Below are the code and all the weights of a small trained network. Each question names an input and a class and asks about switching units off, where a switched-off unit gives its printed mean instead of its output.

import numpy as np


def w(rows, s, z=0):
    codes = np.array(rows[::2]) - 128.0
    scale = np.full(codes.shape[1], s)
    scale[-1] = z or s
    return codes * scale


def f(y):
    return y / 2 * (1 + np.tanh(0.7978845608 * (y + 0.044715 * y**3)))


def log_softmax(a):
    a = a - a.max(-1, keepdims=True)
    return a - np.log(np.exp(a).sum(-1, keepdims=True))


def net(x, mask):
    res = np.array(x, float).reshape(1, 7) / 4 @ E
    y = f(res @ A[0][:, :-1].T + A[0][:, -1])
    res = res + np.where(mask, y, B[0][:, -1]) @ B[0][:, :-1]
    return log_softmax(res[-1] @ U[:, :-1].T + U[:, -1])


A, B = {}, {}
E = w([
[122,125,129,128,128,126,121,129,126],'x0',
[141,39,84,214,140,151,140,169,120],'x1',
[127,128,122,119,137,139,142,126,128],'x2',
[87,88,120,107,57,127,143,103,252],'x3',
[130,125,119,118,123,136,144,121,115],'x4',
[140,132,118,122,124,143,159,121,121],'x5',
[191,128,161,85,101,225,21,134,138],'x6',
],0.013)
A[0] = w([
[161,38,129,158,129,192,114,164,133,101],'N1',
[151,149,120,173,230,110,138,172,20,252],'N2',
[90,70,130,108,80,107,152,111,207,189],'N3',
[111,91,75,205,158,92,148,166,79,185],'N4',
[168,63,94,153,113,178,94,130,119,104],'N5',
[111,61,80,192,140,88,172,172,130,116],'N6',
[80,90,116,74,33,140,124,99,255,186],'N7',
[89,191,136,122,131,57,165,88,129,188],'N8',
[88,182,137,106,150,52,166,71,124,205],'N9',
[97,193,135,96,148,64,151,103,140,206],'N10',
[88,57,106,130,109,94,168,110,181,139],'N11',
[157,174,168,40,59,154,86,99,163,125],'N12',
[182,192,176,98,159,155,85,105,68,231],'N13',
],0.0086,0.0045)
B[0] = w([
[157,42,59,198,152,153,98,142,144,185],'N1',
[199,113,178,84,194,79,147,220,118,233],'N2',
[142,111,120,156,74,138,148,59,205,210],'N3',
[135,100,222,80,131,24,205,142,177,198],'N4',
[168,64,83,188,142,167,95,168,109,177],'N5',
[62,212,199,95,119,111,198,60,249,189],'N6',
[168,89,96,58,14,105,165,74,255,254],'N7',
[172,60,20,213,127,143,59,183,90,191],'N8',
[171,44,79,177,151,154,45,175,109,198],'N9',
[179,89,48,141,144,142,54,184,106,190],'N10',
[103,123,122,182,64,163,150,45,170,190],'N11',
[171,153,187,22,108,85,146,168,173,225],'N12',
[49,175,165,111,192,170,105,192,36,226],'N13',
],0.0074,0.014)
U = w([
[143,106,101,178,168,138,109,167,91,251],'0',
[143,147,179,64,120,81,173,132,156,165],'1',
[145,93,66,157,99,157,104,105,146,76],'2',
[27,141,142,161,114,133,178,66,152,46],'3',
[77,250,156,95,145,179,101,138,97,58],'4',
],0.012,0.0025)

Each question gives the input, the list of numbers given to net, and the class t.
The units are the neurons (one row each of A and B). Each row of codes is followed by its name. A weight is (code - 128) times the scale printed after its matrix; where a second scale follows, it is the last column's (A, B and U).
mask holds one flag per neuron, in row order. A switched-off neuron (its flag False) gives its mean, the last column of its row in B, instead of its output. The means were averaged over made-up inputs and are rounded, as every weight is.
A unit's drop is (log p(t) with every unit on - log p(t) with that unit switched off) / (log p(t) with every unit on - log p(t) with every unit switched off).
The circuit of an input: a set's keep is (log p(t) with only the set's units on - log p(t) with every unit switched off) / (log p(t) with every unit on - log p(t) with every unit switched off). Starting from the 12 units with the biggest drops (on a tie, the unit counted first), units are removed one at a time, each time the one whose removal leaves the highest keep (on an exact tie, the one counted first), for as long as the keep stays at least 0.8.
units of the circuit, in order: the units of the circuit, biggest drop first
most important unit: the unit with the biggest drop
top k neurons: the k neurons with the biggest drops, biggest first
drop of u: that unit's drop, to one decimal
input [1,0,-2,-6,-2,-8,6], class 4: units of the circuit, in order	(N13)
input [-6,2,-8,1,-7,-1,-3], class 3: units of the circuit, in order	(N12, N2, N6)
input [1,0,-5,2,-2,-7,-6], class 2: top 2 neurons	(N8, N9)
input [-8,1,-8,-1,5,-1,4], class 0: top 3 neurons	(N6, N7, N5)
input [-7,-5,-6,-8,-4,2,1], class 4: top 2 neurons	(N13, N1)
input [-7,0,2,3,-7,2,-5], class 2: top 2 neurons	(N8, N9)
input [-8,0,1,1,8,2,-8], class 2: top 3 neurons	(N8, N9, N10)
input [4,0,-8,8,-4,-5,7], class 1: top 3 neurons	(N12, N8, N9)
input [6,-1,-5,-1,7,7,0], class 0: top 2 neurons	(N7, N6)
input [5,5,-1,-1,7,7,1], class 0: top 3 neurons	(N7, N12, N1)
input [4,-1,-6,-2,8,-7,-8], class 0: top 2 neurons	(N8, N9)
input [-4,1,3,4,0,-2,0], class 3: drop of N10	0.3
input [4,6,-1,-2,6,7,-8], class 1: drop of N4	0.2
input [-8,8,2,6,4,3,0], class 3: most important unit	N6
input [-8,1,-8,3,2,-1,-1], class 3: drop of N9	0.2
